Each row has two labels, one from each of two sets.
-.11 -.03 -.36 .11 -.45 .02 .06 -.62 .17 .07 .04 .09 -.14 -.08 -.24 .18
 .03 -.23 -.05 -.04 .04 -.02 -.21 : H & B
-.09 .13 -.05 .09 -.24 .10 -.19 -.64 -.13 .04 -.06 .19 .16 .09 .01 .06
 .21 -.09 -.13 .04 -.03 .02 -.13 : P & B
-.30 -.11 .11 .00 .19 -.12 .13 .40 .21 .08 .05 -.02 -.03 .02 -.30 .34
 -.21 -.12 .32 .11 .02 .01 -.03 : X & Q
.02 -.10 -.29 .06 -.39 -.10 -.15 -.29 -.06 -.10 .21 -.13 .07 -.14 .16
 .52 -.10 -.01 .02 -.23 -.08 -.02 -.05 : H & Q
.11 -.25 -.23 -.07 .24 .16 -.41 -.22 -.11 .09 .26 .07 .10 .11 .07 .28
 -.01 .29 -.01 -.28 -.21 .57 -.18 : H & Q
.03 -.18 -.09 .14 -.08 -.01 -.18 -.85 -.06 -.08 -.15 .10 .03 .06 -.12
 .26 .18 .03 -.07 -.06 -.13 .15 -.09 : P & B
-.27 .02 .07 .15 .01 .09 -.10 -.42 -.18 -.05 -.16 .01 .07 .14 .13 .12
 .07 -.04 -.10 .18 -.04 -.04 .09 : P & B
.14 .04 -.15 -.12 .23 -.10 .03 .03 -.05 -.18 -.02 .02 -.01 -.01 -.07
 -.06 -.01 .08 .02 .07 -.23 .21 .03 : P & Q
.07 -.24 -.19 -.04 -.16 .12 -.36 -.57 -.04 .21 .12 .15 -.02 -.01 -.05
 .19 .18 -.05 -.04 -.19 -.01 .14 -.25 : H & B
-.14 -.23 -.03 .27 .07 .15 -.22 .07 -.08 .09 .01 .01 -.10 -.01 -.08 .24
 .09 -.08 .09 .04 .03 .15 -.14 : P & E
.13 -.07 -.21 .01 .22 .01 -.19 .03 -.02 -.10 .08 .08 -.10 .04 -.02 .33
 -.03 .13 .00 -.22 -.08 .23 -.02 : P & Q
-.35 .06 .15 .16 -.27 .03 -.08 -.19 .14 .09 -.06 -.01 -.19 -.05 -.43 .30
 .08 -.07 -.03 .06 .03 -.16 -.15 : X & B
-.01 -.10 -.25 .04 .19 -.02 -.09 -.03 .05 -.06 .31 -.01 -.09 -.05 -.09
 .53 .10 .13 .12 -.12 -.14 .17 -.19 : P & Q
-.20 -.02 -.01 -.06 .16 -.03 .00 .21 .30 -.05 .17 .12 -.10 -.06 -.05 .23
 -.09 .05 .13 -.04 -.11 .12 -.23 : X & Q
-.14 -.01 -.11 -.06 .13 .00 .22 .10 .17 -.03 .25 .04 -.19 -.07 -.28 .37
 -.06 -.08 .28 .05 -.04 .13 -.23 : X & Q
-.09 -.15 -.19 .06 -.17 .28 -.52 -.80 -.08 .11 .19 .01 .07 .08 .13 .58
 .21 .11 -.09 -.26 -.07 .06 -.26 : H & B
-.07 -.23 -.14 .06 .37 -.23 -.16 .07 -.02 -.08 .23 -.07 .06 -.01 -.28
 .38 .03 .18 -.01 -.14 -.15 .22 -.07 : P & Q
-.05 -.06 -.20 .07 .11 -.05 -.08 -.20 -.08 -.13 .06 .05 -.01 .04 -.09
 .17 .03 .08 -.08 .03 -.06 .52 -.09 : P & Q
.24 -.25 -.30 -.03 .41 .03 -.49 -.08 -.20 .03 .31 -.06 .11 .11 .09 .36
 .03 .24 .00 -.16 -.11 .20 -.07 : P & Q
-.32 .03 .10 -.05 .35 .02 -.28 .05 -.01 .00 .26 -.15 .01 -.04 -.02 .54
 -.11 .01 .28 -.13 .11 .04 -.12 : X & Q
-.11 -.01 -.10 .05 -.11 .05 -.32 -.42 -.02 .11 -.03 .08 .06 .09 -.04 .06
 .21 .06 -.08 .02 -.03 -.01 -.14 : H & B

Each row has two labels, one from each of two sets.
-.07 -.15 .07 -.11 -.02 .27 -.09 -.11 .26 .07 .24 -.37 -.06 .17 -.24 .00
 -.08 -.21 .29 -.19 .03 -.29 .27 : D & gakon
-.11 -.11 .06 .24 .00 .18 -.23 -.20 -.03 -.07 .09 -.17 .01 -.10 -.06 .14
 -.09 .10 .33 .06 .02 -.32 -.19 : N & gakon
-.02 -.12 -.01 -.23 -.58 .10 -.17 .25 .57 -.26 .64 -.08 -.09 -.09 -.09
 -.15 -.03 .16 .39 -.26 -.03 -.30 -.03 : D & vikog
.28 -.06 -.18 -.14 .07 -.04 .01 .31 .31 .11 .41 -.48 .14 .05 .04 .04 .10
 -.05 .00 .43 .17 .07 -.03 : Z & gakon
.08 -.01 -.06 -.16 .19 .08 .04 -.12 .22 .49 -.44 .15 -.17 .15 -.13 .12
 .32 -.22 -.08 .03 -.02 .01 .00 : J & gakon
.08 .10 -.04 -.06 .09 .06 -.21 .12 .19 -.13 .10 .26 -.34 -.05 -.08 -.43
 -.01 .06 .27 .01 -.01 -.06 -.08 : D & vikog
.25 -.05 -.05 -.03 .00 -.09 -.09 .25 .28 .11 .52 .05 -.07 -.03 .07 -.02
 .02 -.11 -.10 .03 .08 .32 .04 : Z & gakon
.10 -.26 .03 -.02 -.19 -.12 .08 .34 .18 -.02 .18 -.22 .20 .00 -.11 -.14
 .02 .07 -.13 -.06 -.18 .25 .09 : Z & Lif
.14 -.01 .06 -.01 -.13 .02 .11 .32 .11 .13 .26 -.31 .12 -.02 -.14 -.13
 .11 -.01 -.17 -.11 .00 .17 .21 : Z & Lif
.08 .07 -.09 -.03 .05 -.04 .06 .02 -.18 .30 -.55 -.04 -.13 -.12 .00 .24
 -.15 .01 -.39 .06 .03 .29 .08 : T & gakon
.19 -.24 .04 -.04 .09 .31 -.01 .03 .43 .25 .14 -.43 -.06 .09 .00 -.09
 .07 -.09 -.06 .01 .04 -.24 .04 : D & gakon
-.73 .02 -.04 -.31 .16 .10 -.05 -.11 -.01 -.14 .15 -.02 -.22 .14 -.32
 -.12 .22 .11 .31 .00 -.12 -.23 -.16 : N & vikog
.13 -.20 -.01 .09 -.12 .07 -.05 .13 .28 .08 .41 -.05 .01 .02 .45 -.01
 -.13 .07 .02 .09 .08 -.27 .26 : D & gakon
.18 -.11 .01 .07 .01 -.10 -.05 .13 .17 .20 .22 -.12 -.01 -.06 -.13 .06
 -.24 .02 -.34 .09 -.06 -.06 .37 : Z & gakon
-.19 -.23 .04 -.30 -.01 .18 -.11 .10 -.08 -.10 .08 .25 .18 .10 -.08 -.40
 -.07 .17 .35 -.03 -.08 -.35 -.14 : N & vikog
.10 .04 -.09 -.25 .13 -.02 .21 -.04 -.17 .07 -.19 .15 -.27 -.13 -.15
 -.09 .15 .06 .03 -.09 -.03 .04 -.21 : T & vikog
.17 -.06 -.09 .04 .08 .20 -.04 .20 .35 -.08 .24 -.07 -.05 -.11 .05 -.05
 .01 -.13 -.10 -.03 .07 -.01 .14 : Z & gakon
.15 -.06 .01 -.32 .39 .23 -.16 -.22 -.08 -.02 -.04 .33 -.18 -.13 -.08
 .00 .07 .07 .34 -.01 -.07 -.11 -.23 : N & vikog
.38 .08 -.04 .21 -.01 -.04 -.33 .38 .31 .00 .45 .36 -.15 -.04 .25 -.27
 -.09 .03 -.18 .09 .06 .11 -.03 : Z & vikog
.28 -.01 -.07 .06 .02 -.08 -.09 .22 .44 .17 .63 -.11 .03 -.03 .14 .00
 .02 -.09 -.05 .04 .11 .13 .06 : Z & gakon
-.09 -.07 .06 -.20 -.15 .10 -.10 .11 .29 -.12 .44 -.38 .04 .10 -.14 .00
 .20 .07 .46 -.07 -.13 -.05 .05 : D & Lif
-.16 -.27 .01 -.21 .07 .22 .11 -.21 -.12 -.03 -.19 -.20 -.14 -.06 -.13
 -.06 .05 .07 .29 -.06 -.10 -.23 -.02 : N & gakon
.18 .03 .05 -.19 -.03 -.09 -.05 .33 .23 -.10 .20 .23 -.05 -.08 -.27 -.22
 .15 -.02 .07 -.02 .05 .11 -.02 : Z & vikog
.25 .04 -.05 -.05 -.08 -.16 -.06 .51 .31 -.10 .51 .33 -.08 -.12 .04 -.24
 .05 .10 -.18 .02 .07 .23 -.01 : Z & vikog
.13 -.07 .05 .41 -.16 .15 -.15 .16 .21 .08 .19 .04 .02 -.02 .31 -.03
 -.25 -.07 -.26 -.13 .16 .00 .04 : Z & gakon
.11 .07 .06 -.21 .10 .23 -.36 .04 .19 -.27 .40 .45 -.05 .00 .16 -.18
 -.18 .03 .33 -.05 -.14 -.20 -.20 : D & vikog
.35 .01 -.04 .16 .10 .11 -.05 .18 .21 .27 .25 -.34 -.06 -.10 .03 .02 .01
 -.34 -.06 .01 .11 .11 .15 : Z & gakon
.05 .04 .01 .07 .10 -.07 .29 .08 -.03 .18 -.32 -.16 -.08 -.03 -.09 .05
 .00 -.01 -.34 .26 -.03 .16 .14 : T & gakon
-.04 -.09 .07 -.02 -.13 .11 -.12 .21 .23 -.18 .38 -.35 .11 .13 -.02 -.07
 .04 -.04 .28 .00 .00 -.19 .10 : D & Lif
-.32 .12 -.11 .76 .07 .04 .30 .27 -.03 .10 -.38 -.07 -.27 .01 -.13 -.13
 .11 -.09 -.22 -.06 .15 .20 -.04 : T & vikog
.10 -.05 -.01 -.32 .18 .10 .27 .05 -.22 .06 -.20 .22 -.33 .10 -.23 -.22
 .32 -.02 .08 -.02 -.03 .03 -.28 : J & vikog
.28 .04 -.17 .05 .03 -.02 .02 .30 .14 .01 .12 .76 .03 .02 -.05 -.09 .05
 -.23 -.15 .02 -.07 .23 -.01 : Z & vikog
-.14 .02 .01 -.02 .08 .16 .52 -.06 -.03 .10 -.11 -.50 -.11 .09 -.18 .09
 .26 -.20 -.02 -.09 -.03 -.01 -.05 : J & Lif
.03 -.03 .05 .10 .20 .11 .11 .03 -.09 .44 -.41 .02 -.42 -.07 .08 .02
 -.23 .01 -.14 -.03 -.03 -.11 -.04 : T & gakon
.26 .06 -.06 .04 -.04 .03 .13 .29 .22 -.21 .36 .05 -.14 .07 .15 -.29 .03
 -.07 -.04 .15 -.05 .11 -.12 : Z & vikog
-.09 -.06 -.07 -.22 .09 .07 -.14 -.03 -.03 .01 .13 -.17 -.06 .08 -.17
 -.08 .00 .01 .43 -.16 -.02 -.01 -.31 : D & Lif
.19 .19 -.11 .09 -.12 -.12 .14 .52 .28 -.09 .23 -.04 -.10 .09 -.12 -.21
 .08 .00 -.09 -.20 .03 .24 .05 : Z & vikog
.05 .01 -.03 -.20 .00 .24 -.20 .10 .33 -.13 .31 -.03 -.30 .23 .20 -.07
 .00 .35 .38 .10 -.10 -.08 -.09 : D & gakon
-.03 .00 -.02 -.20 .06 .11 .01 -.12 .00 -.07 -.12 .07 -.19 .02 -.16 -.06
 .05 .02 .20 .12 -.05 -.17 -.14 : N & vikog
-.20 -.08 .00 -.17 -.01 .07 .11 -.12 -.17 -.01 .04 -.28 .02 -.04 -.25
 .05 .19 .09 .31 -.03 -.03 -.13 .01 : N & Lif
.37 .15 -.11 -.04 -.06 -.13 -.10 .44 .34 -.19 .45 .32 -.02 .02 .16 -.21
 -.03 -.01 -.04 -.05 .45 .22 -.01 : Z & vikog
.06 -.04 .17 -.25 .04 .30 -.10 -.15 .30 -.06 .10 .08 -.31 .05 -.12 -.06
 .04 .08 .23 -.10 .00 -.19 .05 : D & vikog

Each row has two labels, one from each of two sets.
.17 .10 .26 .12 .01 .10 -.27 -.03 -.42 -.01 -.03 -.08 -.16 .01 -.12 .02
 -.19 -.15 -.08 -.27 .06 .19 .14 : <34> & [45]
.04 -.08 -.12 -.04 .17 -.08 -.26 -.01 -.39 .28 .18 .09 -.30 -.03 .10 .05
 -.14 .08 -.04 -.17 .06 .30 .23 : <34> & [45]
-.02 -.01 -.14 .31 -.09 -.22 -.08 .08 -.67 -.13 -.03 .01 -.14 -.01 -.58
 .13 .07 .07 -.06 -.15 -.01 .32 -.05 : <34> & [44]
.03 .03 -.06 -.31 .12 -.08 -.13 -.10 -.06 .10 .10 .12 -.31 .00 .30 .01
 -.22 .00 -.02 -.37 -.06 .47 .10 : <34> & [45]
.02 .20 -.02 .35 .04 -.13 -.02 -.03 -.58 -.19 -.19 .11 .01 .09 -.44 .04
 .06 .13 -.02 -.02 .00 .15 -.34 : <34> & [44]
.03 .15 .00 -.34 .23 -.02 -.21 -.18 -.26 -.04 .09 .15 -.23 .11 .60 .04
 -.22 .03 -.05 -.35 .18 .52 .00 : <34> & [45]
-.08 .03 -.05 .28 -.07 -.23 .04 .09 -.23 -.19 -.17 .05 .02 -.09 -.44 .06
 .07 .10 -.02 -.19 -.13 .37 -.13 : <34> & [44]
.22 .03 .06 .07 -.07 -.02 -.06 .06 .05 .29 -.02 -.12 -.19 -.06 -.02 .07
 -.37 -.09 .01 -.41 -.13 .00 -.03 : <25> & [46]
.15 -.01 -.03 -.19 .15 -.08 -.01 .04 -.01 .05 -.01 -.06 -.09 -.04 .49
 .15 -.27 -.04 .00 -.39 .22 .43 -.11 : <25> & [45]
-.04 -.11 -.15 .05 .10 -.18 -.18 .04 -.49 .03 .05 .07 -.29 -.10 -.29 .02
 -.08 .07 -.04 -.07 -.08 .55 .16 : <34> & [44]
.16 .04 .00 -.22 .09 .08 -.30 -.11 -.61 -.09 .13 -.06 -.12 .14 .54 .05
 -.32 -.14 -.06 .17 .41 .27 .03 : <25> & [45]
.16 -.08 -.14 -.14 .12 -.12 -.12 .03 -.32 .24 .12 .04 -.36 .00 .04 .05
 -.29 .01 -.03 -.30 -.01 .33 .02 : <34> & [46]
.15 .03 .06 -.41 -.16 -.08 -.15 .00 -.39 -.50 .16 -.14 -.22 -.03 .08 .11
 -.12 -.17 -.03 -.33 .28 .48 .05 : <25> & [45]
-.04 .02 -.19 .16 .05 -.25 -.04 .05 -.56 -.20 -.05 .16 -.10 .01 -.43 .11
 .11 .15 -.04 -.12 .00 .36 -.21 : <34> & [44]
.13 -.01 -.14 -.10 -.05 .01 -.13 .00 -.36 .05 .12 -.07 -.13 .04 .40 .12
 -.29 -.03 -.05 -.09 .31 .22 -.01 : <25> & [45]
.00 .03 -.06 .24 -.05 -.07 -.13 -.03 -.35 .14 .08 -.08 -.11 -.01 .14 .15
 -.15 .07 -.08 -.11 .16 .35 .12 : <25> & [45]
.07 .09 .08 .12 -.34 -.06 .06 .01 -.07 -.25 -.01 -.18 -.08 -.06 -.20 .08
 -.15 -.08 -.01 -.15 -.05 .17 -.01 : <25> & [48]
.08 -.03 .01 -.02 .07 -.08 -.35 -.03 -.56 .04 .06 -.08 -.37 -.06 .02 .06
 -.33 -.10 -.05 -.17 .04 .53 .23 : <34> & [45]
-.04 -.04 -.17 -.27 .16 -.09 -.16 -.08 -.09 .12 .15 .08 -.32 -.06 .36
 .04 -.11 .06 -.06 -.34 .04 .50 .24 : <34> & [45]
.05 .09 -.04 .09 -.03 -.15 -.01 .00 -.26 -.07 -.08 -.01 -.09 .04 -.01
 .12 -.19 .03 -.02 -.17 .01 .36 -.25 : <25> & [44]
.12 -.11 -.02 -.03 -.01 -.11 -.10 .08 .13 .33 .06 -.13 -.26 -.15 .27 .16
 -.38 -.02 .00 -.34 -.06 .41 .21 : <25> & [46]
-.03 .07 -.03 .13 -.01 -.14 -.12 -.01 -.46 -.11 -.03 .10 -.19 .01 -.23
 .07 -.05 .07 -.04 -.24 -.08 .40 -.03 : <34> & [44]
.00 .04 -.13 .15 .03 -.12 -.08 .02 -.57 -.18 -.03 .06 -.02 .08 -.16 .09
 .04 .10 -.05 -.04 .19 .30 -.14 : <25> & [44]
.11 .19 -.06 .28 -.01 -.07 -.08 -.03 -.51 -.04 -.03 .03 -.09 .08 -.18
 .06 -.06 .15 -.02 -.14 .05 .09 -.13 : <25> & [44]
.08 .05 .00 .47 -.08 -.14 -.08 .05 -.65 .01 -.10 -.03 -.14 .01 -.51 .10
 -.09 .10 -.02 -.18 -.06 .18 -.16 : <34> & [44]
.10 .12 .03 -.16 .12 .05 -.08 -.16 -.07 .08 .01 -.01 -.02 .11 .73 .06
 -.32 .03 -.02 -.26 .26 .22 -.17 : <25> & [45]
-.07 .10 .05 .32 .06 -.09 -.12 -.05 -.68 -.16 -.10 -.02 -.12 .05 -.27
 .04 -.04 .04 -.08 .02 .05 .40 -.07 : <34> & [44]
.08 .03 .09 .16 -.11 -.07 -.01 .01 -.14 .01 -.09 -.05 -.15 -.02 -.41
 -.04 -.18 -.07 .03 -.02 -.16 .01 -.06 : <34> & [48]
.13 .03 -.13 .21 -.14 -.22 -.01 .12 -.74 -.37 -.09 -.02 -.05 .01 -.49
 .13 -.10 .03 -.05 -.09 .14 .31 -.38 : <25> & [44]
-.14 -.11 -.14 .17 .16 -.17 -.14 .09 -.27 .06 -.04 .05 -.04 -.06 -.12
 .11 .08 .12 -.04 -.10 .06 .50 .10 : <34> & [44]
.12 .00 .19 .02 .11 -.05 -.11 .07 -.03 .12 -.04 -.04 -.19 -.09 -.14 .03
 -.21 -.06 .03 -.30 -.15 .19 .01 : <34> & [46]
-.07 .08 -.02 .30 .10 -.17 -.11 .01 -.40 .01 -.11 .00 -.14 -.01 -.35 .04
 .03 .13 -.04 -.22 -.10 .37 -.02 : <34> & [44]
-.08 -.12 -.21 .14 .08 -.18 -.06 .04 -.27 .23 .04 .11 -.29 -.07 -.28 .04
 -.04 .16 -.05 -.10 -.17 .30 .15 : <34> & [44]
